Here is a tiny trained network, its code and every weight. The questions are about switching its units off for an input and a target symbol, where a switched-off unit gives its printed mean instead of its output.

import numpy as np


def w(rows, s, z=0):
    codes = np.array(rows[::2]) - 128.0
    scale = np.full(codes.shape[1], s)
    scale[-1] = z or s
    return codes * scale


def f(y):
    return y / 2 * (1 + np.tanh(0.7978845608 * (y + 0.044715 * y**3)))


def softmax(a):
    e = np.exp(a - a.max(-1, keepdims=True))
    return e / e.sum(-1, keepdims=True)


def log_softmax(a):
    a = a - a.max(-1, keepdims=True)
    return a - np.log(np.exp(a).sum(-1, keepdims=True))


def net(x, mask):
    ids = ['βγδηθλμξπστφψ'.index(c) for c in x.split()]
    T = len(ids)
    res = E[ids] + P[:T]
    u = 0
    for l in range(2):
        r = res
        for j in range(2):
            rows = slice(4 * j, 4 * j + 4)
            q, k, v = (r @ M[l][rows].T for M in (Q, K, V))
            z = softmax(np.where(np.tri(T) > 0, q @ k.T / 4**0.5, -1e9)) @ v
            o = O[l][rows]
            res = res + np.where(mask[u + j], z, o[:, -1]) @ o[:, :-1]
        u += 2
        y = f(res @ A[l][:, :-1].T + A[l][:, -1])
        res = res + np.where(mask[u : u + 8], y, B[l][:, -1]) @ B[l][:, :-1]
        u += 8
    return log_softmax(res[-1] @ U[:, :-1].T + U[:, -1])


Q, K, V, O, A, B = {}, {}, {}, {}, {}, {}
E = w([
[176,135,108,125,126,124,130,68,155],'β',
[85,87,137,180,160,102,93,119,160],'γ',
[138,106,107,167,61,166,169,177,104],'δ',
[132,92,75,125,161,148,125,149,45],'η',
[163,134,206,111,94,97,86,98,124],'θ',
[166,123,60,123,81,120,135,97,184],'λ',
[156,100,81,73,95,138,200,157,110],'μ',
[167,112,226,70,124,70,125,107,137],'ξ',
[129,96,162,133,85,116,182,183,99],'π',
[153,128,127,87,79,181,1,91,167],'σ',
[180,235,156,105,168,106,93,182,223],'τ',
[174,141,100,131,120,138,150,75,143],'φ',
[141,99,143,155,83,126,127,149,131],'ψ',
],0.022)
P = w([
[115,181,10,93,127,8,176,93,44],'0',
[210,67,90,164,151,70,132,114,167],'1',
[183,84,109,160,152,129,138,99,172],'2',
[162,79,129,152,139,138,143,112,167],'3',
[149,67,148,141,123,135,139,130,166],'4',
[141,65,168,139,122,144,143,132,167],'5',
[133,70,181,133,124,144,138,126,166],'6',
[126,67,197,128,122,147,133,125,176],'7',
[122,62,211,120,112,142,125,131,178],'8',
],0.011)
Q[0] = w([
[92,201,55,147,63,120,141,84,72],'L0H0',
[205,159,37,190,102,136,142,171,209],'L0H0',
[174,71,120,87,80,134,118,66,81],'L0H0',
[241,238,143,115,205,102,127,183,109],'L0H0',
[56,142,54,119,147,199,99,165,1],'L0H1',
[179,143,127,206,156,131,213,206,162],'L0H1',
[71,127,218,204,90,142,110,158,141],'L0H1',
[117,12,150,235,222,95,72,146,174],'L0H1',
],0.0067)
K[0] = w([
[126,54,142,108,81,184,169,109,166],'L0H0',
[113,110,55,148,101,114,126,100,109],'L0H0',
[221,197,134,136,98,170,108,208,125],'L0H0',
[109,105,138,97,94,115,170,2,59],'L0H0',
[129,39,111,122,154,156,101,141,32],'L0H1',
[135,130,169,153,121,140,195,127,155],'L0H1',
[138,161,216,135,132,177,90,230,116],'L0H1',
[80,150,163,185,192,139,95,168,165],'L0H1',
],0.0084)
V[0] = w([
[29,4,238,119,165,164,133,123,162],'L0H0',
[92,124,97,78,147,202,47,207,128],'L0H0',
[220,126,155,201,214,99,102,218,110],'L0H0',
[253,97,191,28,99,178,202,181,171],'L0H0',
[111,220,174,144,97,214,104,209,164],'L0H1',
[141,213,26,104,118,193,127,96,39],'L0H1',
[6,235,157,198,76,126,4,109,144],'L0H1',
[119,199,207,123,235,133,199,197,146],'L0H1',
],0.0058)
O[0] = w([
[69,186,170,173,130,201,103,120,113,105],'L0H0',
[139,189,130,172,206,165,145,164,135,96],'L0H0',
[109,147,57,105,134,106,134,78,125,170],'L0H0',
[203,80,61,225,99,188,103,140,183,93],'L0H0',
[155,47,94,76,155,139,72,186,112,45],'L0H1',
[104,132,195,121,113,148,20,197,50,1],'L0H1',
[207,183,142,175,123,113,150,230,73,125],'L0H1',
[106,134,2,62,133,105,76,136,168,58],'L0H1',
],0.0082,0.0059)
A[0] = w([
[2,246,146,84,58,113,205,155,28,62],'L0N0',
[54,48,139,116,86,97,166,167,201,147],'L0N1',
[125,26,152,144,248,107,112,129,95,255],'L0N2',
[94,156,174,68,167,40,127,107,108,97],'L0N3',
[202,63,104,122,136,188,152,198,185,54],'L0N4',
[150,75,31,186,170,130,237,142,80,174],'L0N5',
[69,54,135,170,216,150,155,78,204,64],'L0N6',
[96,41,89,148,93,35,166,11,154,25],'L0N7',
],0.0062,0.0032)
B[0] = w([
[255,102,117,115,137,163,134,95,95,146],'L0N0',
[156,123,123,151,192,171,90,60,98,181],'L0N1',
[80,227,83,182,70,157,155,55,161,169],'L0N2',
[93,165,186,72,89,111,149,100,99,157],'L0N3',
[125,158,127,123,216,98,45,84,70,155],'L0N4',
[158,199,141,129,67,26,170,109,134,170],'L0N5',
[105,88,103,151,98,122,72,161,94,202],'L0N6',
[167,195,151,138,160,209,77,171,83,247],'L0N7',
],0.0084,0.014)
Q[1] = w([
[80,138,146,121,150,132,110,116,97],'L1H0',
[119,143,181,109,97,155,76,73,125],'L1H0',
[212,159,146,127,82,139,141,137,121],'L1H0',
[246,159,90,144,83,85,136,99,154],'L1H0',
[121,113,89,98,111,157,120,151,173],'L1H1',
[141,121,108,120,93,99,107,72,155],'L1H1',
[115,126,71,107,137,97,129,158,180],'L1H1',
[121,125,141,130,155,144,130,163,53],'L1H1',
],0.012)
K[1] = w([
[54,123,119,155,128,116,127,118,148],'L1H0',
[87,112,158,111,111,138,102,134,150],'L1H0',
[190,87,145,69,91,180,137,152,162],'L1H0',
[247,83,199,46,120,59,150,211,134],'L1H0',
[154,136,168,120,85,120,115,113,115],'L1H1',
[145,169,128,85,157,125,173,167,106],'L1H1',
[113,163,146,143,97,115,126,90,73],'L1H1',
[141,132,121,187,123,159,115,90,152],'L1H1',
],0.011)
V[1] = w([
[60,177,84,120,111,70,144,97,149],'L1H0',
[188,110,100,112,191,83,103,97,126],'L1H0',
[110,157,78,174,195,81,77,169,126],'L1H0',
[141,83,156,70,177,150,95,62,144],'L1H0',
[80,92,82,130,39,56,178,133,96],'L1H1',
[105,226,196,46,152,143,167,97,210],'L1H1',
[118,116,72,75,219,85,159,255,105],'L1H1',
[177,163,86,74,116,72,97,114,22],'L1H1',
],0.007)
O[1] = w([
[58,2,239,198,127,121,61,170,150,102],'L1H0',
[143,135,116,79,175,242,150,244,101,160],'L1H0',
[9,178,137,49,106,122,102,142,129,91],'L1H0',
[148,116,128,86,182,100,198,201,193,158],'L1H0',
[189,127,176,215,253,125,108,156,78,74],'L1H1',
[111,22,32,149,88,109,169,147,98,172],'L1H1',
[151,136,171,93,106,39,90,171,109,2],'L1H1',
[78,134,176,167,164,45,227,136,124,223],'L1H1',
],0.0074,0.015)
A[1] = w([
[82,159,105,89,161,64,130,107,178,85],'L1N0',
[102,92,117,124,2,99,175,138,94,249],'L1N1',
[114,193,170,64,110,136,40,172,93,124],'L1N2',
[123,160,95,63,149,161,89,146,189,83],'L1N3',
[127,111,111,127,56,160,184,71,110,87],'L1N4',
[37,117,165,146,155,113,177,119,108,175],'L1N5',
[146,103,47,112,138,136,161,94,175,253],'L1N6',
[167,203,125,140,79,172,140,124,95,34],'L1N7',
],0.0089,0.0035)
B[1] = w([
[168,84,96,239,98,181,102,124,82,149],'L1N0',
[172,153,112,121,212,128,132,94,141,171],'L1N1',
[149,124,155,193,121,212,187,88,93,138],'L1N2',
[139,126,104,49,46,139,93,78,51,145],'L1N3',
[159,133,186,144,153,141,65,170,173,252],'L1N4',
[169,88,131,62,49,189,44,145,192,197],'L1N5',
[83,187,194,186,87,102,156,129,58,249],'L1N6',
[91,3,100,174,154,114,165,181,190,194],'L1N7',
],0.0073,0.018)
U = w([
[145,154,92,86,146,153,132,155,123,99],'β',
[147,127,92,95,134,146,138,139,129,41],'γ',
[121,1,65,119,80,88,168,105,138,80],'δ',
[157,168,105,107,141,148,117,145,126,33],'η',
[216,92,92,130,60,218,50,106,115,195],'θ',
[198,148,95,124,61,72,88,97,96,89],'λ',
[134,123,93,95,126,136,143,143,131,62],'μ',
[122,161,182,144,172,128,225,115,125,255],'ξ',
[114,146,187,128,72,102,114,186,79,34],'π',
[92,119,107,96,60,121,179,114,85,88],'σ',
[157,153,86,98,169,122,109,138,136,139],'τ',
[181,166,110,110,182,135,95,127,141,19],'φ',
[156,122,79,85,200,136,122,181,213,86],'ψ',
],0.006,0.0043)

Each question gives the input, a string of symbols that net reads in full, and the target symbol t.
The units are the heads (4 rows each of Q, K, V and O) and the neurons (one row each of A and B). Each row of codes is followed by its name. A weight is (code - 128) times the scale printed after its matrix; where a second scale follows, it is the last column's (O, A, B and U).
mask holds one flag per unit, layer by layer, with each layer's heads first. A switched-off unit (its flag False) gives its mean, the last column of its rows in O or B, instead of its output. The means were averaged over made-up inputs and are rounded, as every weight is.
A unit's drop is (log p(t) with every unit on - log p(t) with that unit switched off) / (log p(t) with every unit on - log p(t) with every unit switched off).
The circuit of an input: a set's keep is (log p(t) with only the set's units on - log p(t) with every unit switched off) / (log p(t) with every unit on - log p(t) with every unit switched off). Starting from the 12 units with the biggest drops (on a tie, the unit counted first), units are removed one at a time, each time the one whose removal leaves the highest keep (on an exact tie, the one counted first), for as long as the keep stays at least 0.8.
units of the circuit, in order: the units of the circuit, biggest drop first
k most important neurons: the k neurons with the biggest drops, biggest first
heads that matter: for each layer, one digit per head in row order, 1 if its drop is at least 0.15 and else 0, layers parted by /
input η σ μ σ η γ σ ξ μ, target θ: 2 most important neurons	[L0N2 L0N0]
input τ σ γ τ, target θ: units of the circuit, in order	[L0H1 L1N3]
input ξ σ γ ψ σ μ η γ τ, target σ: heads that matter	01 / 11
input γ γ γ σ τ γ σ η, target δ: units of the circuit, in order	[L0H0 L1H1 L0N5 L0N7]
input τ ξ ψ γ γ γ γ θ, target π: units of the circuit, in order	[L1H1 L0H1 L0H0]
input γ γ τ β γ, target δ: units of the circuit, in order	[L0H0 L1H1]
input ξ σ η ξ, target θ: 2 most important neurons	[L0N7 L0N5]
input γ β ξ γ γ γ γ γ λ, target ξ: units of the circuit, in order	[L1N6 L1N5]
input θ ξ ξ, target θ: units of the circuit, in order	[L0N7 L0H0]
input γ γ γ θ η η, target θ: units of the circuit, in order	[L0H1 L1H0 L1N5]
input γ γ γ σ, target ξ: 2 most important neurons	[L0N7 L0N1]
input σ σ ξ γ τ θ γ δ, target λ: heads that matter	11 / 01
input γ η σ γ ξ γ γ τ θ, target δ: heads that matter	10 / 11
input δ γ ξ γ σ τ π γ, target φ: units of the circuit, in order	[L0H1 L1H1 L0H0 L0N4]
input τ γ λ σ γ γ γ σ η, target π: units of the circuit, in order	[L1H1 L1H0 L0H0 L0N5]
input γ σ π ξ γ η σ τ σ, target δ: 2 most important neurons	[L0N7 L0N3]
input μ σ γ η, target ξ: 3 most important neurons	[L0N5 L0N2 L0N7]
input τ ξ γ, target π: 2 most important neurons	[L0N2 L0N7]
input γ σ γ λ, target ξ: units of the circuit, in order	[L1N5 L1N6]
input ψ γ σ, target ξ: 2 most important neurons	[L0N7 L1N5]
input γ τ φ, target δ: units of the circuit, in order	[L0H0 L1H1]
input ξ ξ γ γ γ λ τ γ, target σ: 2 most important neurons	[L1N6 L0N7]
input η σ τ η, target ψ: 3 most important neurons	[L1N1 L1N6 L0N5]
input τ ξ σ γ γ η, target π: 2 most important neurons	[L0N2 L0N5]
input γ γ δ, target ξ: heads that matter	11 / 00
input γ δ γ τ η γ η ψ, target δ: most important neuron	[L0N3]
input σ γ τ γ σ ξ μ η θ, target λ: heads that matter	11 / 10
